The symbols move the states like this.
*: bq->pf, lb->mg, lc->lf, hd->lh, dq->rt, mg->dl, dg->rn, sz->rn, cg->cq, hp->mp, nq->rl, bh->ch, zr->lc, sf->rt, dd->pb, qf->qg, pc->zg, cd->pc, lg->mc, qz->cn, mc->bp, jj->qr, hq->dj, dl->nz, hf->cq, rl->cq, pb->ng, cl->cl, pf->rt, lh->zd, nj->jt, sd->fq, gt->cl, cq->rc, zt->qf, dn->mj, cn->cg, rt->jj, zd->zn, rc->nz, cm->jd, md->rm, dj->ms, mm->fq, mt->hq, zl->rf, mf->hd, ch->md, nl->dd, nh->mq, tp->hl, pg->gz, zn->bh, ng->gt, tb->pg, zm->sf, jd->qz, hl->nh, nm->qb, zg->qg, mq->mm, qr->gp, mj->qr, jt->sz, nt->zb, sl->zm, sb->sd, rf->nm, qt->nj, gp->hf, zb->jj, ld->mc, bp->ms, qb->ql, rn->nj, fq->nh, ql->mm, gz->ht, qg->bq, mp->bq, ms->tp, jf->qc, ht->qf, nz->lb, rm->hf, qc->lg, dc->tb, lf->zl
!: bq->rt, lb->dl, lc->rn, hd->zd, dq->hd, mg->nq, dg->nj, sz->lf, cg->zm, hp->pg, nq->hq, bh->qg, zr->qt, sf->dl, dd->ng, qf->sl, pc->qf, cd->zt, lg->lb, qz->hd, mc->hl, jj->jd, hq->qr, dl->rl, hf->rc, rl->dj, pb->rf, cl->sd, pf->jj, lh->zn, nj->sz, sd->ld, gt->sb, cq->nz, zt->qg, dn->qr, cn->hf, rt->cm, zd->bh, rc->lb, cm->zd, md->sf, dj->jf, mm->dd, mt->tb, zl->mf, mf->lh, ch->lc, nl->fq, nh->mm, tp->nh, pg->gp, zn->ch, ng->cl, tb->hp, zm->rm, jd->pg, hl->mq, nm->ql, zg->mp, mq->nl, qr->nh, mj->gp, jt->qt, nt->pc, sl->gp, sb->mq, rf->qb, qt->zl, gp->cq, zb->cd, ld->cl, bp->tp, qb->dg, rn->jt, fq->rf, ql->mm, gz->mj, qg->pf, mp->gz, ms->hl, jf->lg, ht->tb, nz->mg, rm->ht, qc->ng, dc->zg, lf->dq
$: bq->zg, lb->rl, lc->pc, hd->jt, dq->zd, mg->hq, dg->ld, sz->dq, cg->rm, hp->dn, nq->mt, bh->sb, zr->cd, sf->zg, dd->cl, qf->rt, pc->bq, cd->qg, lg->tp, qz->zm, mc->hl, jj->cn, hq->qc, dl->dj, hf->lb, rl->gz, pb->sb, cl->ld, pf->jd, lh->nt, nj->lf, sd->zd, gt->fq, cq->mg, zt->pf, dn->hf, cn->md, rt->qz, zd->zr, rc->nz, cm->cg, md->dc, dj->hf, mm->ng, mt->mc, zl->lh, mf->zn, ch->nt, nl->gt, nh->dd, tp->mm, pg->qr, zn->ch, ng->rn, tb->pg, zm->rc, jd->hp, hl->lg, nm->rn, zg->cn, mq->pb, qr->rc, mj->cq, jt->zl, nt->qf, sl->mg, sb->rf, rf->dg, qt->mf, gp->nz, zb->zt, ld->ql, bp->dl, qb->nj, rn->qt, fq->qb, ql->zb, gz->gp, qg->cn, mp->mj, ms->mq, jf->bp, ht->qr, nz->nq, rm->tb, qc->mg, dc->ht, lf->hd

The rows follow the links: the fewer symbols apart two states are, the more alike their rows tend to be.

Named rows; a name shown again gets a slightly different row:
mm	[ -9,  24,  -3,   5,   8,  17,  -5,  14,  21,  53,  19,   7,   0,  -8,  12, -17, -30,   0,  -1, -11,  42,  -4,   1, -14,   2, -11,   8, -10,   0,  30,  35,  13,   7,  -8, -19,  -6, -21,   9, -14, -14,  46,   1,   2,  -4,  34,  12, -31, -17,  -4,   4]
qb	[-18,  -1,  19,  26, -10,   7,   5,   5,  19,   6,  -9,   7, -29,  11, -10, -23, -27,  27,  37, -15,  16, -14,  14, -20,  -4,  -6, -19,  17, -15, -10,  44,  -5,  -3, -23, -21,  25,  -1,  10,  -7,  10,  34,  10,   1,  13,  10, -22, -22,  -6, -14, -38]
rm	[ 29,  11, -13,   7,  -7,  20,  10,   9,  34, -25,   9,  21,   0,  14,  -9,   2, -29,   6, -19,  -6,  15,  11,  -7,   4,  26, -14,  24,  -2,  -7, -38, -13,  25, -17,   9, -24,   2,   6,  16,  18,   8, -17, -17,  -6,  14, -20, -13,  49,  32,  -7, -11]
md	[ 16,  10, -13,   5,  -1,  19,  12,  -1,  41, -31,   0,  20,  12,   8,   0, -11, -27,   7, -14,   7,  16,  17,  -3,  11,  19,  -8,  23, -23,  -1, -33, -13,  25, -24,  14, -32,   5,   9,   3,   4,   4, -22, -16, -11,  10, -23,  -1,  52,  32,  11, -17]
zl	[ -1, -40,   3, -11,  45, -18,  10,  11,  14, -14, -40, -25,  -2,   5, -18, -14,  12,   4,  29, -12, -25, -14, -31, -13,  20,  11, -16,   5,  23,  -1,  -9, -44,   0,  28, -13,  19,  -6,  -3, -15, -30,  -6,  16,   7,  10,  -6,  -4,  -9,  -7,  22, -10]
lg	[ 18,  36,  28,  -8,  16,   2,  -9,  17,  15,   6,  23, -17,   3, -18,  41,   5,   3, -24, -22,  -3,  12,  -7,  29,  25, -18,   8,  -4,  -7,  -6, -17,   6,  14,  29,  -3,  33, -11,   2,   2, -47, -12,   0,   3,   6,   5,   8, -35, -16,  -8,   9,  18]
dq	[  9, -29,  -1, -20,  13, -14,   6,  -8,  -3, -25, -22, -31,  10, -10, -26,  12,  18,  -3, -12, -15, -38, -24, -16,   6,  10, -12,   3,   5,   8,  14, -20, -37,  -8,  50,   9,  20, -17,   6,   2, -50,   1,  29,   5,  -4,  -9, -15,   1,  15,   6,  13]
pg	[ 28,  13,  10, -22,   1, -29, -17,  10, -22,  27,   2,  22,   2,  22, -12, -10,   5,   9,  15, -25,  -4,   3, -23, -12,  23,  24,  -6,  29,  -8, -23,  -7,  -2,  32,  -7,  23, -13,  -7,  13,  10,  -7, -18, -39,  12, -35,  19, -18,  33,  32, -11,  -8]
cq	[ 12,   7, -33,  23,  -5,   9,  -5,  16, -20,  -6,  28,   8, -32,  11,  -4,  27,  11,  -5, -23,  13, -13,  11, -22, -28,  -7,   8,  10,  34,   3,  -6, -12,  -1,  -1,  -9,  -2,  -6,   5,  -4,  32,  49,  -7,   0,   6,  38,   6,  19, -21, -30, -17,  26]
jf	[ 12,  32,  23,  -4,   5,   4,  -8,  13,  11,  -6,  17, -24,   1, -25,  42,  16,   4, -25, -27,   4,  11,  -8,  38,  25, -19,   5, -13,  -5,  -5, -20,  -3,  12,  33,  -4,  35, -11,  10,  -3, -45,  -5,  -9,   6,   5,   2,   1, -36, -16,  -6,  16,  19]
sf	[ 10,  12,  -9,  12, -21,  40,   9,  -6,  30, -53,  10,   7,   6, -17,  -4,   8, -22,   0, -40,  13,  -1,  11,   6,  16,   5, -23,  30, -17,   2, -13, -12,  19, -25,  32, -24,   8,   2,  18,  21,   7,   0,   7, -15,  22, -28,  -5,  34,  20, -12,   0]
tp	[ 18,  31,  13, -17,  26,   7, -21,  28,  28,  19,  27,  -4,   7, -25,  45, -20,  -3, -11, -16, -16,  21,   2,   2,  13,   0,   0,   5, -13,   5,   6,   8,  11,  24,   3,  10,  -5, -13,  15, -45, -19,  26,  -2,  13,  -2,  31, -20, -10,  -9,   3,  12]
nt	[-29, -22,   8, -12,   9, -19,   8,  -9, -13,  -8, -14,  12,  16,  20,  27, -28,  21,  25,  36,  20, -12,  19,   4,   8, -14,  13,  -4, -26,  25,  13, -10,   3, -23, -33, -24,   9,  15, -31,  -4,  21,  -5,  -6,  -1,   5, -20,  29,  14, -10,  17, -35]
dc	[ 13,  11,   1,   1,  -2,  15,   2,   2,  25, -14, -17,  22,  15,  -9,  -5, -12, -20,  -3,  -1,  10,  27,  16,  -2,  13,  24,  13,   4, -20,  -2, -46, -20,  23,  -1,  13, -12, -13,  12,  11,   6,   8, -27, -24, -13, -22, -25,  -9,  63,  37,   1, -20]
ch	[ -1, -18, -14, -15,  25, -12,  23,   6,   7,  -4,  -5,   1,  20,  42,  19, -23,   1,   9,  22,   7,  -4,  15, -15,   6,   5,   1,   7, -23,  28, -11, -19,  17, -22, -23, -30,   9,  16, -38, -12,   3, -29, -13,   2,  15, -18,  22,  16,   4,  37, -24]
bp	[ 20,  33,  27, -12,  21,   6, -14,  23,  25,   0,  21, -18,   4, -26,  50,  -6,  -3, -18, -30,  -7,  17,  -2,  23,  22, -10,   4,  -5,  -7,   1, -16,   1,  10,  29,   2,  22, -10,  -3,  13, -48, -17,   9,   1,   7,   9,  12, -37, -11,  -8,  10,  13]

Each walk starts at a row. The symbols on each line, taken left to right, move it on to the next state.
Each answer is a row, close to the row of the state it stands for.
new walk
[ -1,  -9,  15, -15, -37,   2,  -4, -20, -16, -38,   8,  -1,  13, -10,   0,   8,  10,  17, -28, -12, -42,  -4,  10,  15,  -8, -36,  13,   4,   0,  36,   3, -18, -20,  25,  12,  29, -11,  19,  31, -25,  31,  16,   2,  -3,  -6,  -9,  18,  21, -22,   5]
* $ $ ! * * *: [ 21,  17,  -6,  -9,   4, -24, -32,  23, -33,  35,  18,  23, -17,   8,  -5,  -4,  10,   6,   2,  -8,  -2,  12, -31, -32,  13,  30,  -1,  38,  -5,  -8,  -5,   0,  28, -17,  21, -17,  -9,  18,  24,  15,  -4, -32,  17, -18,  27,   4,  12,  -6, -23,   8]
* * $ * ! * $ *: [ 18,  13,   5,  -6,   6,  -1,  -9,  14,  13,   5, -11,  28,   8,   2, -11, -13, -14,   8,   7,   4,  21,  18, -17,   2,  29,  21,   2,  -6,  -5, -50, -19,  17,  10,   1,   0, -18,  10,  16,   9,  20, -34, -39,  -5, -29, -11,  -4,  60,  28,  -4, -17]
new walk
[ 18, -31,  -7, -27,  29, -22,  13,  -2,  -2, -26, -18, -26,  13,  16, -17,   2,  20,   2,   2, -24, -41, -19, -25,  -1,  13, -15,   3,   8,  11,  13, -20, -30, -10,  31,   1,  22, -15,  -7,  -1, -49,  -9,  21,   6,   4,  -3, -10,  -4,   9,  20,  12]
* $ $ * * $ ! !: [ 12,  12, -12,  -9,  14, -23, -28,  16, -28,  31,  -3,  18, -13,  -4, -16,  -4,  17,   1,  12,   2,   3,  16, -40, -22,  22,  41,   0,  18,  -4, -17, -17, -10,  30,  -4,  17, -29,  -5,   8,  12,  24, -23, -35,   4, -32,  13,  10,  29,   1, -16,   5]
$ $ ! * ! $ !: [ 14,   7, -16,  -6,  18, -19, -30,  19, -34,  35,  11,  17, -23,  -3, -14,  -3,  21,   1,   7,  -2,  -3,  15, -43, -30,  16,  31,   1,  26,   5,  -3, -15, -10,  24,  -4,  16, -25,  -7,  12,  27,  26,  -5, -27,  13, -18,  25,  20,  14, -16, -21,  12]
new walk
[ 17,   3, -24,   4,  11,  -6, -22,  25, -30,  19,  11,  19, -29,   5,  -8,   9,  17,   5,   0,   0, -10,  16, -40, -34,  10,  28,   5,  35,   2,   1, -12,  -8,  15, -15,   9, -19,  -2,   4,  31,  41, -14, -19,  12,   5,  18,  13,  -1, -25, -21,  16]
$ ! * ! $ $ $: [  0,   8, -28,  32, -10,   7,   3,  12, -19, -14,  28,  -2, -28,   5,   8,  28,   9,  -8, -22,  20,  -6,   6, -11, -18, -21,   1,   6,  30,  -4,  -4,  -7,   3,  -6, -16,   4,  -9,  11, -12,  19,  47, -12,  15,  -2,  40,  -7,  14, -27, -36,  -6,  25]
! * ! * * ! ! !: [  2,   9, -20,  25,  -5,   8,  -3,   9, -25,  -5,  22, -13, -32,   1,  11,  33,  16, -16, -19,  29,  -1,   1,   1, -10, -23,  18,  -1,  24,  -9, -22,  -9,   3,  13, -16,  20, -24,  16, -13,   8,  51, -20,   4,   1,  36, -11,   5, -22, -34,  -2,  27]
new walk
[ 23,  17,  20,   0, -13,  -8,   4,  -3,  -9,   1,  -3,  -4,   1,  14,   3,  18,   3, -13,   0,  -1,  10, -17,  34,  18, -11,  21, -24,  12, -21, -50,   1,  17,  27, -26,  40, -15,  25, -11, -21,   4, -38, -16,   1, -21, -13, -41,   0,  21,  15,  -3]
* * ! $ *: [ 22,  34,  16, -16,  29,   1, -18,  30,  30,  13,  28,  -7,   8, -24,  47, -15,  -3, -15, -27,  -9,  24,   3,   8,  13,   3,   5,  10, -11,   9,   3,   2,  10,  24,   7,  12,  -8, -12,  16, -41, -20,  17,  -4,  10,   3,  20, -27,  -5, -15,   7,  17]
* $ $ * ! * ! *: [ 25,  32,  34, -13,   7,  -4,  -8,   8,  19,   6,  14, -11,   9,  -8,  36,  -2, -12, -14, -12, -14,  17, -12,  35,  27, -12,   2, -11, -11, -13, -21,  13,  17,  32, -12,  33,  -4,   4,   1, -44, -19,  -4,  -7,   3, -13,   8, -44, -13,   9,   9,   5]
new walk
[ 21,  -7,   5, -17, -19,   5,   6,  -9,  -1, -33,  22,   2,  10,  11,  -8,   5,  -6,  16, -38, -26, -41, -13,  -2,  12,   3, -34,  24,  19,  -3,  18,   1,  -8, -24,  27,   2,  29, -14,  18,  26, -37,  16,  16,  11,   8,  -1, -19,  15,  26, -16,   4]
$ ! * ! ! ! $ $: [ 21,  14, -31,  19,   2,  10,  -5,  25,  -9, -15,  39,  10, -23,   8,  -1,  14,   0,   0, -33,   5,  -7,  14, -21, -23,   4,   3,  20,  40,   0, -14,  -8,   5,  -4,  -2, -10,  -6,   2,   6,  35,  43,  -9,  -3,   4,  40,   0,  15,   4, -23, -18,  23]
! * $ $ *: [  7,  15,   8,  19, -18,  -2,   7,  -2, -24,  -5,   9, -14, -16,   7,  10,  35,  14, -23,  -7,  15,  -1, -13,  25,  12, -25,  17, -24,  18, -20, -33,  -3,  10,  27, -29,  41, -21,  25, -24, -12,  29, -36,  -5,  -2,   7, -10, -26, -25, -10,   3,  19]
new walk
[  6,  16, -12,  30,  -8,  22,   5,   8,   0, -28,  29, -13, -23, -15,  22,  31,  10, -15, -40,  24,   3,   4,  11,   5, -24,   0,   6,  10,  -3, -20,  -6,  12,   0,  -4,  11, -11,  16,  -7,  -3,  41,  -8,  13,  -2,  48,  -9,  -6, -18, -32,   4,  32]
! $ ! $ $: [ -3,   7, -17,  31, -16,  10,   9,  -1, -19, -13,  17, -10, -24,   4,   8,  38,  14, -19, -21,  27,  -4,  -2,  15,   1, -25,   4,  -4,  16, -11, -16,  -5,   6,   9, -13,  17, -18,  22, -20,   8,  46, -22,  13,  -6,  38, -13,  -2, -29, -25,  -3,  24]
* $ ! * * $ *: [ 15,  35,  22, -23,  25,  -2, -20,  26,  29,  28,  28, -10,  16, -19,  39, -15,  -7, -13, -14, -14,  22,  -2,  11,  15,  -3,   1,   5, -16,   7,   1,   9,   9,  28,  -3,  18,  -6, -15,  12, -41, -22,  18,  -2,   8,  -6,  25, -30,  -5,  -5,   7,  13]
new walk
[  4,   5,  26, -17, -38, -11, -11, -14, -29, -16,  24,  18,   5,   2,   8, -10,  10,  29,  -9, -19, -42,  -8,  14,   2, -13, -17,   5,  23,  -8,  35,  16, -15, -13,  -3,  16,  22, -11,  19,  31, -17,  26,   8,  12,  -8,  11, -10,  11,  13, -35, -10]
* $ $ $ * !: [ 14,  30,   0,  14,   2,  10,  -9,  18,   0, -13,  28, -19, -19, -21,  42,  24,   9, -21, -31,  17,   6,  -6,  22,   8, -22,   8,  -2,   6,  -4, -25,  -5,  10,  28, -11,  29, -19,   9,  -3, -25,  28, -13,   5,  -1,  32,   0, -19, -23, -25,   6,  32]
* * $ ! * ! ! *: [-19,   1,  21,  18, -19,   5,   7,  -5,   5,  16,   7,  21, -21,  21,   5, -24, -24,  23,  27, -17,  17,  -5,  25,  -8, -15,  -7, -14,  14, -14,  10,  46,   2,  -7, -42, -17,  23,   1,   4,  -8,   9,  36,   7,   2,   8,  18, -14, -27,  -9, -14, -35]
new walk
[ -1,   6,  -3, -17,   6, -18, -30,   0, -33,  18, -12,  19,   3, -31, -16, -12,  23,   2,  10,  12,  -8,  17, -22, -13,  21,  39,  -1,   1,   0,  -2, -20, -12,  26,  11,  17, -26,  -7,  21,  19,  12,  -7, -30,   3, -40,  10,  20,  43,   6, -20,   1]
* * $ * ! * $ *: [-36,  -7,  33,   1, -28,  -9, -11, -17, -24,  -7,   3,  17,  -6,   4,  23, -23,  13,  32,  28,   8, -18,   6,  31,   1, -28,   3, -14,  -1,   1,  29,  19, -10, -15, -42,  -7,  18,   7,  -9,   5,  20,  28,   2,   3,   3,   1,  13,  -2, -11, -15, -38]
! * * ! * * $: [ 23,   5,  21, -25, -23, -20, -14,  -3, -26,  -5,  19,  13,  10,  24,  -5,   0,   6,  20, -13, -37, -39, -12,   1,   3,   4, -14,   4,  31, -11,  19,  10, -16,  -2,   0,  28,  18, -10,  17,  27, -34,  11, -10,  19, -23,   7, -19,  15,  32, -27,  -4]
new walk
[ 26,  13,   8, -14,  -3, -13,  -8,   8,   5,  10,  -7,  23,   4,  18, -14,  -8, -12,   3,  10, -12,  12,   2,  -6,   6,  24,  22,  -4,   2, -16, -52,  -7,   8,  21,  -5,  20, -13,   3,  12,  -2,   0, -38, -36,   1, -35,  -2, -24,  47,  35,  -5, -15]
$ $ ! * $ !: [-19,  -7,  -2,  30,  -2,   8,  15,   3,  26,  21,  -9,   9, -23,  22, -19, -25, -33,  21,  32, -16,  25, -10,   0, -30,   5,  -7, -12,  12,  -7,   4,  43,  -1, -11, -25, -37,  22,  -6,   5,  -5,   3,  34,   9,  -3,  19,  15,  -7, -33, -13,  -5, -29]
$ ! $ ! $ $ ! $: [ 10, -38, -10, -24,  42, -30,  19,  13,   1,  -4, -19, -15,  11,  36,   3, -16,  17,   6,  23, -15, -28,  -5, -32,  -9,  13,   2,   1,   4,  26,   1, -23, -24,  -8,   3,  -9,  13,  -3, -28, -12, -32, -19,   6,   7,  17,  -3,   3,  -2,   1,  37,  -7]
new walk
[  7, -23, -15, -26,  30, -24,  23,   7,   3,  -5,  -2,  -3,  21,  55,  22, -16,   3,   3,  19, -10, -16,   5, -24,  -1,   7,  -7,   6,  -5,  29,   3, -16,   7, -22, -18, -23,  13,  10, -40,  -8, -13, -25,  -5,   8,  18, -11,  18,  -1,   1,  38, -14]
* * $ ! !: [-36,  -6,  22,  -4, -26,  -1, -12, -28, -24, -32, -12,  18,   7, -28,  17, -14,  29,  21,  10,  32, -17,  23,  18,  13, -17,   8,   0, -27,   7,  19, -11,  -2, -23, -13, -12,   0,  14,  -1,  16,  34,  11,  -3, -10,  -7, -22,  28,  34,  -3, -15, -21]
! * * * $ *: [ 11,  10,   1,   2, -31,  26,   3,  -7,  12, -51,  17,  22,   6,  -9,   1,   0, -12,  16, -38,  -2, -14,  12,   2,  11,   6, -30,  31,  -4,   4,   4,  -3,  10, -36,  26, -22,  21,   1,  20,  35,  -1,  12,   6,  -6,  12, -19,   0,  46,  23, -22,  -8]
